Below is a small trained network, with its code and all its weights. Each question gives an input and a target symbol and asks what happens when units are switched off, that is, made to give their printed mean instead of their output.

import numpy as np


def w(rows, s, z=0):
    codes = np.array(rows[::2]) - 128.0
    scale = np.full(codes.shape[1], s)
    scale[-1] = z or s
    return codes * scale


def norm(h):
    return h / np.sqrt((h * h).mean(-1, keepdims=True) + 1e-5)


def f(y):
    return np.maximum(y, 0)


def softmax(a):
    e = np.exp(a - a.max(-1, keepdims=True))
    return e / e.sum(-1, keepdims=True)


def log_softmax(a):
    a = a - a.max(-1, keepdims=True)
    return a - np.log(np.exp(a).sum(-1, keepdims=True))


def net(x, mask):
    ids = ['ΓΛΞΦΨαεζηθμστω'.index(c) for c in x.split()]
    T = len(ids)
    res = E[ids] + P[:T]
    q, k, v = (norm(res) @ M[0].T for M in (Q, K, V))
    z = softmax(np.where(np.tri(T) > 0, q @ k.T / 2**0.5, -1e9)) @ v
    res = res + np.where(mask[0], z, O[0][:, -1]) @ O[0][:, :-1]
    y = f(norm(res) @ A[0][:, :-1].T + A[0][:, -1])
    res = res + np.where(mask[1:13], y, B[0][:, -1]) @ B[0][:, :-1]
    return log_softmax(norm(res)[-1] @ U[:, :-1].T + U[:, -1])


Q, K, V, O, A, B = {}, {}, {}, {}, {}, {}
E = w([
[108,109,174,105,29,81,124],'Γ',
[99,69,87,170,168,179,136],'Λ',
[158,125,118,84,148,109,124],'Ξ',
[114,140,109,131,160,99,159],'Φ',
[136,146,133,122,153,85,148],'Ψ',
[134,233,124,94,38,41,133],'α',
[187,251,192,72,210,133,62],'ε',
[214,148,115,164,98,166,192],'ζ',
[139,114,97,84,154,118,133],'η',
[128,144,111,118,153,97,152],'θ',
[123,147,106,124,150,102,154],'μ',
[109,110,107,193,175,96,97],'σ',
[76,57,130,110,63,101,163],'τ',
[165,138,143,90,142,88,125],'ω',
],0.022)
P = w([
[175,98,87,129,58,135,109],'0',
[207,137,254,74,150,111,84],'1',
[179,143,231,94,148,102,107],'2',
[159,144,206,102,149,100,126],'3',
[145,144,188,105,154,106,139],'4',
[136,148,176,107,157,112,147],'5',
[129,149,164,107,159,114,154],'6',
[129,148,156,103,159,121,158],'7',
[123,151,151,101,159,125,160],'8',
[120,151,146,100,159,127,163],'9',
[119,154,135,96,154,127,163],'10',
[113,150,129,95,159,130,167],'11',
],0.009)
Q[0] = w([
[116,186,232,50,202,39,164],'h0',
[92,137,134,248,2,160,41],'h0',
],0.0073)
K[0] = w([
[179,121,40,122,82,49,124],'h0',
[38,224,253,116,222,146,193],'h0',
],0.0068)
V[0] = w([
[187,127,198,97,120,65,159],'h0',
[136,146,80,58,60,254,54],'h0',
],0.0086)
O[0] = w([
[254,4,139,157,179,44,215,131],'h0',
[122,121,173,45,18,219,194,3],'h0',
],0.0063,0.0032)
A[0] = w([
[162,111,114,179,216,119,124,150],'n0',
[64,166,136,107,208,110,30,128],'n1',
[61,120,151,160,131,194,147,64],'n2',
[168,51,119,79,139,96,61,160],'n3',
[31,167,137,121,2,141,103,93],'n4',
[118,28,149,189,74,130,27,117],'n5',
[145,157,166,147,152,40,130,254],'n6',
[91,127,192,78,57,164,185,108],'n7',
[159,135,77,104,215,85,126,201],'n8',
[64,252,79,124,109,157,66,136],'n9',
[175,54,112,144,184,106,135,154],'n10',
[52,47,160,140,67,109,116,132],'n11',
],0.0094,0.0073)
B[0] = w([
[95,123,133,92,56,140,89,216],'n0',
[218,90,39,97,134,115,209,197],'n1',
[189,200,91,71,167,68,191,152],'n2',
[28,147,88,178,134,145,173,177],'n3',
[182,83,159,149,99,54,84,152],'n4',
[70,83,254,249,54,125,70,159],'n5',
[78,122,61,118,131,183,135,248],'n6',
[120,68,65,220,98,146,74,153],'n7',
[149,141,214,160,136,154,93,239],'n8',
[78,136,170,92,112,93,120,176],'n9',
[183,163,149,133,83,64,107,210],'n10',
[163,197,123,221,218,119,68,153],'n11',
],0.0096,0.012)
U = w([
[68,71,202,193,84,139,60,157],'Γ',
[193,83,110,212,198,70,87,34],'Λ',
[156,156,11,177,171,122,133,101],'Ξ',
[37,86,21,79,209,139,160,229],'Φ',
[85,99,84,43,37,80,110,160],'Ψ',
[127,213,80,118,93,180,106,80],'α',
[157,66,112,113,61,170,225,201],'ε',
[52,109,147,130,133,213,175,140],'ζ',
[181,92,150,96,128,48,181,67],'η',
[53,48,72,112,101,203,149,169],'θ',
[125,222,136,135,109,120,70,2],'μ',
[128,159,173,103,114,122,181,95],'σ',
[130,206,183,104,87,130,160,72],'τ',
[48,174,173,88,186,199,110,176],'ω',
],0.011,0.0039)

Each question gives the input, a string of symbols that net reads in full, and the target symbol t.
The units are the heads (2 rows each of Q, K, V and O) and the neurons (one row each of A and B). Each row of codes is followed by its name. A weight is (code - 128) times the scale printed after its matrix; where a second scale follows, it is the last column's (O, A, B and U).
mask holds one flag per unit, heads first, then neurons. A switched-off unit (its flag False) gives its mean, the last column of its rows in O or B, instead of its output. The means were averaged over made-up inputs and are rounded, as every weight is.
A unit's drop is (log p(t) with every unit on - log p(t) with that unit switched off) / (log p(t) with every unit on - log p(t) with every unit switched off).
The circuit of an input: a set's keep is (log p(t) with only the set's units on - log p(t) with every unit switched off) / (log p(t) with every unit on - log p(t) with every unit switched off). Starting from the 12 units with the biggest drops (on a tie, the unit counted first), units are removed one at a time, each time the one whose removal leaves the highest keep (on an exact tie, the one counted first), for as long as the keep stays at least 0.8.
circuit, biggest first: the units of the circuit, biggest drop first
unit that matters most: the unit with the biggest drop
k most important neurons: the k neurons with the biggest drops, biggest first
input Λ Λ ω ω Ξ ζ Γ Λ τ Ψ, target Ψ: circuit, biggest first : (h0, n4, n8)
input τ Φ Ξ Λ ω Λ, target Λ: unit that matters most : n6
input ζ Λ τ Ψ τ ω Ξ α Λ Λ, target Ξ: circuit, biggest first : (h0, n2, n6, n8)
input ε Ψ τ Ξ Λ Φ, target Γ: circuit, biggest first : (h0, n1, n0)
input τ Ψ Ψ Φ σ Λ Ξ, target ω: 2 most important neurons : (n1, n8)
input Φ Λ Ψ, target Ξ: circuit, biggest first : (n6, n9)
input Φ ω Λ α ζ α η, target Ξ: 3 most important neurons : (n1, n8, n10)
input μ Λ Λ ω Ξ Λ Λ, target Φ: circuit, biggest first : (h0, n8, n2)
input Λ Ψ Λ Λ Ξ, target Ψ: circuit, biggest first : (h0, n8, n4)
input σ θ Ξ ζ Ξ Φ, target Φ: circuit, biggest first : (h0, n1, n10, n9)
input Λ Φ σ ε θ τ τ Ξ ω Λ Λ, target Ξ: 3 most important neurons : (n2, n6, n4)
input τ Φ Λ Λ Ψ Λ τ α Ψ, target ω: 3 most important neurons : (n1, n6, n8)
input Φ τ σ θ Γ Φ σ Λ, target Γ: circuit, biggest first : (n0, n6)
input σ Λ Ψ Λ Ξ Λ η τ Ξ ζ τ, target Λ: circuit, biggest first : (n11)
input Λ Ψ α σ Ξ Ξ Λ σ Λ θ σ Ψ, target Ψ: 2 most important neurons : (n4, n9)
input η Λ Ψ Λ Ξ, target θ: circuit, biggest first : (h0, n7, n10)
input τ Ξ ω η, target ω: 2 most important neurons : (n1, n8)
input σ Ψ Ξ Ψ, target Φ: 2 most important neurons : (n1, n6)
input τ α Ψ, target ω: 2 most important neurons : (n1, n6)
input ω Ψ Λ Φ, target η: unit that matters most : h0
input α ω Ξ ω Ξ Λ Λ ω, target τ: 2 most important neurons : (n1, n10)
input μ σ Λ θ Λ Λ Λ Ξ θ, target α: 2 most important neurons : (n6, n8)
input τ Ξ Ξ, target ω: 2 most important neurons : (n1, n3)
